Below is a small trained network, with its code and all its weights. Each question gives an input and a class and asks what happens when units are switched off, that is, made to give their printed mean instead of their output.

import numpy as np


def w(rows, s, z=0):
    codes = np.array(rows[::2]) - 128.0
    scale = np.full(codes.shape[1], s)
    scale[-1] = z or s
    return codes * scale


def f(y):
    return y / 2 * (1 + np.tanh(0.7978845608 * (y + 0.044715 * y**3)))


def log_softmax(a):
    a = a - a.max(-1, keepdims=True)
    return a - np.log(np.exp(a).sum(-1, keepdims=True))


def net(x, mask):
    res = np.array(x, float).reshape(1, 8) / 4 @ E
    y = f(res @ A[0][:, :-1].T + A[0][:, -1])
    res = res + np.where(mask, y, B[0][:, -1]) @ B[0][:, :-1]
    return log_softmax(res[-1] @ U[:, :-1].T + U[:, -1])


A, B = {}, {}
E = w([
[171,97,9,83,197,124],'x0',
[181,134,113,189,99,148],'x1',
[145,146,87,127,151,109],'x2',
[104,36,117,198,86,85],'x3',
[201,87,196,96,200,104],'x4',
[190,105,106,54,52,111],'x5',
[103,106,105,91,126,163],'x6',
[139,123,161,114,183,13],'x7',
],0.012)
A[0] = w([
[56,125,134,146,38,225,132],'N0',
[119,117,49,103,28,72,162],'N1',
[92,179,81,57,63,239,186],'N2',
[79,117,139,128,74,182,117],'N3',
[127,133,160,118,183,153,24],'N4',
[183,104,190,54,104,127,147],'N5',
[140,170,91,133,203,155,43],'N6',
[163,95,111,158,166,116,52],'N7',
[135,121,116,134,170,115,1],'N8',
[8,132,138,55,168,102,188],'N9',
[90,168,101,173,138,120,238],'N10',
[23,147,130,110,174,136,133],'N11',
[113,157,84,97,92,181,103],'N12',
[149,72,112,119,108,138,111],'N13',
[128,107,46,211,118,117,134],'N14',
[165,90,81,93,159,150,114],'N15',
[199,16,73,63,124,141,180],'N16',
[101,59,177,201,81,98,57],'N17',
[198,88,157,137,150,145,61],'N18',
[53,93,118,101,122,113,36],'N19',
],0.013,0.0052)
B[0] = w([
[126,33,163,106,94,152,249],'N0',
[239,137,138,143,189,64,215],'N1',
[75,187,93,56,86,253,249],'N2',
[122,67,146,129,110,127,192],'N3',
[192,144,82,151,137,94,148],'N4',
[153,163,146,128,83,36,192],'N5',
[94,129,166,192,82,167,165],'N6',
[88,99,118,81,129,153,158],'N7',
[133,94,122,116,128,158,140],'N8',
[172,66,124,173,92,70,196],'N9',
[158,97,161,181,159,166,190],'N10',
[156,83,105,159,98,107,180],'N11',
[140,158,104,86,152,194,184],'N12',
[74,129,99,163,140,89,154],'N13',
[134,98,245,155,78,150,203],'N14',
[118,103,65,112,108,134,180],'N15',
[50,114,53,143,147,79,227],'N16',
[120,181,110,192,56,230,212],'N17',
[84,149,150,56,139,89,164],'N18',
[159,96,140,131,119,108,150],'N19',
],0.012,0.017)
U = w([
[123,183,137,173,253,129,90],'0',
[165,142,177,109,140,184,2],'1',
[164,73,123,192,131,50,113],'2',
[99,204,107,143,94,185,160],'3',
[223,200,171,93,144,38,123],'4',
[103,102,44,79,146,115,147],'5',
[121,81,187,142,70,147,226],'6',
[35,133,123,145,120,93,86],'7',
],0.012,0.0098)

Each question gives the input, the list of numbers given to net, and the class t.
The units are the neurons (one row each of A and B). Each row of codes is followed by its name. A weight is (code - 128) times the scale printed after its matrix; where a second scale follows, it is the last column's (A, B and U).
mask holds one flag per neuron, in row order. A switched-off neuron (its flag False) gives its mean, the last column of its row in B, instead of its output. The means were averaged over made-up inputs and are rounded, as every weight is.
A unit's drop is (log p(t) with every unit on - log p(t) with that unit switched off) / (log p(t) with every unit on - log p(t) with every unit switched off).
The circuit of an input: a set's keep is (log p(t) with only the set's units on - log p(t) with every unit switched off) / (log p(t) with every unit on - log p(t) with every unit switched off). Starting from the 12 units with the biggest drops (on a tie, the unit counted first), units are removed one at a time, each time the one whose removal leaves the highest keep (on an exact tie, the one counted first), for as long as the keep stays at least 0.8.
units of the circuit, in order: the units of the circuit, biggest drop first
unit that matters most: the unit with the biggest drop
top k neurons: the k neurons with the biggest drops, biggest first
drop of u: that unit's drop, to one decimal
input [6,2,7,-8,1,2,6,0], class 3: units of the circuit, in order -> (N2)
input [-5,-1,8,-3,0,1,8,-1], class 3: top 2 neurons -> (N2 N14)
input [1,-7,-3,-5,-1,8,4,6], class 4: top 2 neurons -> (N5 N0)
input [4,0,-4,-4,-3,-3,-8,-1], class 3: top 2 neurons -> (N0 N1)
input [-3,2,4,-4,4,-5,3,-3], class 3: top 3 neurons -> (N0 N1 N14)
input [-7,3,2,0,5,-3,-4,-1], class 3: top 2 neurons -> (N0 N17)
input [6,5,7,2,-2,-1,-5,-2], class 2: top 3 neurons -> (N2 N17 N0)
input [-8,-4,4,-8,7,3,0,-7], class 3: top 2 neurons -> (N2 N1)
input [-1,-1,8,0,5,-1,4,1], class 2: top 3 neurons -> (N2 N12 N17)
input [-7,-1,3,-5,-1,1,-2,-8], class 3: top 4 neurons -> (N2 N12 N14 N9)
input [8,7,-2,8,-1,4,6,0], class 2: top 2 neurons -> (N1 N14)
input [-4,-3,0,4,6,-2,2,6], class 2: top 2 neurons -> (N2 N9)
input [-6,4,0,-6,0,0,-2,-5], class 3: top 3 neurons -> (N2 N14 N9)
input [-8,4,3,7,2,-4,2,7], class 3: units of the circuit, in order -> (N17)
input [3,2,5,-1,5,-5,2,1], class 5: top 2 neurons -> (N14 N1)
input [0,-4,4,5,6,3,1,5], class 2: top 3 neurons -> (N2 N5 N12)
input [2,5,0,-1,4,0,0,-4], class 5: drop of N17 -> 0.3
input [6,-5,-6,-7,-1,-8,7,1], class 6: drop of N13 -> 0.1
input [-6,-6,2,0,0,3,8,5], class 2: drop of N9 -> 0.2
input [-1,-2,-3,-1,6,-1,-8,-6], class 4: drop of N3 -> 0.0
input [1,-4,1,-6,-6,8,-8,2], class 4: unit that matters most -> N1
